Below are the code and all the weights of a small trained network. Each question names an input and a class and asks about switching units off, where a switched-off unit gives its printed mean instead of its output.

import numpy as np


def w(rows, s, z=0):
    codes = np.array(rows[::2]) - 128.0
    scale = np.full(codes.shape[1], s)
    scale[-1] = z or s
    return codes * scale


def f(y):
    return y / 2 * (1 + np.tanh(0.7978845608 * (y + 0.044715 * y**3)))


def log_softmax(a):
    a = a - a.max(-1, keepdims=True)
    return a - np.log(np.exp(a).sum(-1, keepdims=True))


def net(x, mask):
    res = np.array(x, float).reshape(1, 8) / 4 @ E
    y = f(res @ A[0][:, :-1].T + A[0][:, -1])
    res = res + np.where(mask, y, B[0][:, -1]) @ B[0][:, :-1]
    return log_softmax(res[-1] @ U[:, :-1].T + U[:, -1])


A, B = {}, {}
E = w([
[64,172,166,105,77],'x0',
[2,217,105,174,131],'x1',
[70,43,32,135,108],'x2',
[109,178,45,14,160],'x3',
[70,117,96,42,79],'x4',
[68,145,65,96,125],'x5',
[211,135,48,207,55],'x6',
[85,179,121,182,196],'x7',
],0.0076)
A[0] = w([
[38,170,118,10,124,163],'n1',
[208,234,140,159,209,148],'n2',
[91,142,129,124,140,16],'n3',
[160,231,150,136,100,249],'n4',
[187,43,137,88,150,116],'n5',
[181,123,137,69,128,254],'n6',
[121,164,210,159,69,81],'n7',
[151,154,38,68,106,188],'n8',
[150,148,254,219,122,240],'n9',
],0.0085,0.0079)
B[0] = w([
[2,199,119,47,154,233],'n1',
[44,131,179,17,149,175],'n2',
[219,93,79,164,210,120],'n3',
[80,156,252,112,71,210],'n4',
[179,62,166,106,72,172],'n5',
[112,93,207,91,75,218],'n6',
[155,138,218,232,70,156],'n7',
[114,153,193,183,31,196],'n8',
[95,121,254,131,127,251],'n9',
],0.0084,0.011)
U = w([
[133,139,150,194,205,48],'0',
[60,197,148,65,143,228],'1',
[242,247,98,78,214,2],'2',
[134,138,42,186,110,136],'3',
[200,60,123,66,140,75],'4',
[167,150,168,135,86,141],'5',
],0.011,0.0099)

Each question gives the input, the list of numbers given to net, and the class t.
The units are the neurons (one row each of A and B). Each row of codes is followed by its name. A weight is (code - 128) times the scale printed after its matrix; where a second scale follows, it is the last column's (A, B and U).
mask holds one flag per neuron, in row order. A switched-off neuron (its flag False) gives its mean, the last column of its row in B, instead of its output. The means were averaged over made-up inputs and are rounded, as every weight is.
A unit's drop is (log p(t) with every unit on - log p(t) with that unit switched off) / (log p(t) with every unit on - log p(t) with every unit switched off).
The circuit of an input: a set's keep is (log p(t) with only the set's units on - log p(t) with every unit switched off) / (log p(t) with every unit on - log p(t) with every unit switched off). Starting from all 9 units, units are removed one at a time, each time the one whose removal leaves the highest keep (on an exact tie, the one counted first), for as long as the keep stays at least 0.8.
circuit, biggest first: the units of the circuit, biggest drop first
most important unit: the unit with the biggest drop
top k neurons: the k neurons with the biggest drops, biggest first
drop of u: that unit's drop, to one decimal
input [2,-7,6,5,-6,3,2,7], class 4: circuit, biggest first : [n1; n4]
input [2,0,8,1,-1,-2,6,-7], class 3: circuit, biggest first : [n9; n4]
input [5,8,-5,-6,0,-7,-2,1], class 5: most important unit : n7
input [-7,-1,4,8,2,-4,7,5], class 3: circuit, biggest first : [n9; n1]
input [-3,-4,-4,-3,-5,-6,0,3], class 1: top 4 neurons : [n2; n8; n9; n4]
input [-6,2,-4,-6,8,6,2,-4], class 5: top 2 neurons : [n1; n2]
input [6,3,5,1,-2,1,7,4], class 3: circuit, biggest first : [n1; n9; n6]
input [2,-6,6,3,0,2,8,-1], class 3: top 3 neurons : [n9; n4; n2]
input [-3,1,0,-8,1,6,-5,-6], class 5: top 2 neurons : [n1; n2]
input [2,-2,-7,6,-8,-2,7,-5], class 1: top 2 neurons : [n2; n4]
input [4,4,-4,-2,1,-3,4,-6], class 5: top 3 neurons : [n1; n7; n2]
input [-4,3,7,-5,2,-5,-7,-7], class 4: drop of n1 : 0.3
input [-3,2,-4,1,1,2,5,-7], class 5: drop of n1 : 0.9
input [2,-2,3,1,-2,-4,1,-6], class 4: drop of n1 : 0.2
